Below are the code and all the weights of a small trained network. Each question names an input and a class and asks about switching units off, where a switched-off unit gives its printed mean instead of its output.

import numpy as np


def w(rows, s, z=0):
    codes = np.array(rows[::2]) - 128.0
    scale = np.full(codes.shape[1], s)
    scale[-1] = z or s
    return codes * scale


def f(y):
    return y / 2 * (1 + np.tanh(0.7978845608 * (y + 0.044715 * y**3)))


def log_softmax(a):
    a = a - a.max(-1, keepdims=True)
    return a - np.log(np.exp(a).sum(-1, keepdims=True))


def net(x, mask):
    res = np.array(x, float).reshape(1, 8) / 4 @ E
    y = f(res @ A[0][:, :-1].T + A[0][:, -1])
    res = res + np.where(mask, y, B[0][:, -1]) @ B[0][:, :-1]
    return log_softmax(res[-1] @ U[:, :-1].T + U[:, -1])


A, B = {}, {}
E = w([
[89,254,106,128],'x0',
[130,129,130,128],'x1',
[126,127,129,128],'x2',
[127,127,128,130],'x3',
[226,154,117,179],'x4',
[129,130,130,124],'x5',
[177,150,173,33],'x6',
[126,129,132,130],'x7',
],0.0091)
A[0] = w([
[115,200,101,120,112],'n0',
[86,114,75,190,68],'n1',
[150,65,145,137,65],'n2',
[141,139,171,93,255],'n3',
[150,137,169,61,114],'n4',
[114,195,111,134,101],'n5',
[88,105,91,198,59],'n6',
[148,70,126,127,73],'n7',
[136,81,153,146,65],'n8',
[6,98,184,77,71],'n9',
[103,110,77,157,77],'n10',
[169,146,141,151,77],'n11',
[76,117,156,118,152],'n12',
[105,188,118,134,82],'n13',
],0.011,0.0083)
B[0] = w([
[117,49,190,105,182],'n0',
[151,139,80,25,164],'n1',
[97,103,217,34,155],'n2',
[36,77,15,206,254],'n3',
[159,157,27,77,169],'n4',
[88,67,245,81,170],'n5',
[188,155,37,7,161],'n6',
[124,92,247,61,149],'n7',
[136,138,173,60,136],'n8',
[255,237,199,194,192],'n9',
[160,157,84,64,136],'n10',
[193,215,146,126,127],'n11',
[178,165,91,196,164],'n12',
[142,33,253,15,156],'n13',
],0.0069,0.0075)
U = w([
[120,105,246,35,68],'0',
[108,142,100,149,210],'1',
[104,137,102,158,191],'2',
[109,141,101,152,176],'3',
[106,142,94,149,167],'4',
[146,171,39,39,2],'5',
[235,215,179,181,54],'6',
[91,135,120,165,120],'7',
],0.012,0.0083)

Each question gives the input, the list of numbers given to net, and the class t.
The units are the neurons (one row each of A and B). Each row of codes is followed by its name. A weight is (code - 128) times the scale printed after its matrix; where a second scale follows, it is the last column's (A, B and U).
mask holds one flag per neuron, in row order. A switched-off neuron (its flag False) gives its mean, the last column of its row in B, instead of its output. The means were averaged over made-up inputs and are rounded, as every weight is.
A unit's drop is (log p(t) with every unit on - log p(t) with that unit switched off) / (log p(t) with every unit on - log p(t) with every unit switched off).
The circuit of an input: a set's keep is (log p(t) with only the set's units on - log p(t) with every unit switched off) / (log p(t) with every unit on - log p(t) with every unit switched off). Starting from the 12 units with the biggest drops (on a tie, the unit counted first), units are removed one at a time, each time the one whose removal leaves the highest keep (on an exact tie, the one counted first), for as long as the keep stays at least 0.8.
circuit, biggest first: the units of the circuit, biggest drop first
top k neurons: the k neurons with the biggest drops, biggest first
drop when u is switched off: that unit's drop, to one decimal
input [-2,-2,8,2,0,7,8,-6], class 1: circuit, biggest first	n3
input [-8,-2,-1,-7,-2,6,-3,2], class 0: circuit, biggest first	n2, n7
input [-4,8,0,8,4,5,8,-4], class 2: top 3 neurons	n3, n6, n1
input [5,8,5,7,8,-8,4,2], class 2: circuit, biggest first	n9, n3
input [7,-1,6,5,1,7,1,5], class 0: top 2 neurons	n13, n5
input [6,-4,-6,-6,-2,3,0,-2], class 0: circuit, biggest first	n13, n5
input [2,1,3,-8,1,2,8,0], class 5: top 2 neurons	n4, n9
input [8,-8,-6,-4,1,-8,-4,3], class 0: circuit, biggest first	n13, n5
input [5,-6,8,2,8,-1,8,1], class 1: top 2 neurons	n3, n9
input [2,0,5,-8,8,-6,8,-4], class 5: top 3 neurons	n4, n9, n3
input [-8,0,-1,4,0,1,-8,-6], class 0: circuit, biggest first	n2, n3
input [8,-2,-5,-5,-7,6,-5,8], class 0: top 2 neurons	n13, n5
input [0,-5,1,-5,-7,-4,-1,4], class 6: top 2 neurons	n9, n12
input [7,-7,-3,-7,-4,6,-6,-2], class 0: top 4 neurons	n13, n5, n3, n0
input [-1,-4,-1,-4,-6,-3,7,-5], class 5: circuit, biggest first	n4
input [-7,-5,8,0,-6,-6,8,3], class 1: top 2 neurons	n3, n4
input [-2,-4,-8,6,-1,8,8,-8], class 1: top 3 neurons	n3, n6, n1
input [8,-7,4,7,-3,-8,5,6], class 0: top 3 neurons	n13, n5, n0
input [4,-4,5,-5,-4,2,-7,-5], class 5: top 2 neurons	n6, n1
input [1,8,4,-5,5,-5,7,3], class 2: circuit, biggest first	n3
input [2,-5,6,5,8,1,8,-2], class 5: drop when n9 is switched off	0.3
input [5,-1,7,6,-8,2,-1,-1], class 6: drop when n9 is switched off	0.9
input [-5,2,7,-8,-8,-6,6,2], class 6: drop when n9 is switched off	0.8
input [8,-6,0,-4,4,-4,-5,1], class 0: drop when n13 is switched off	0.2
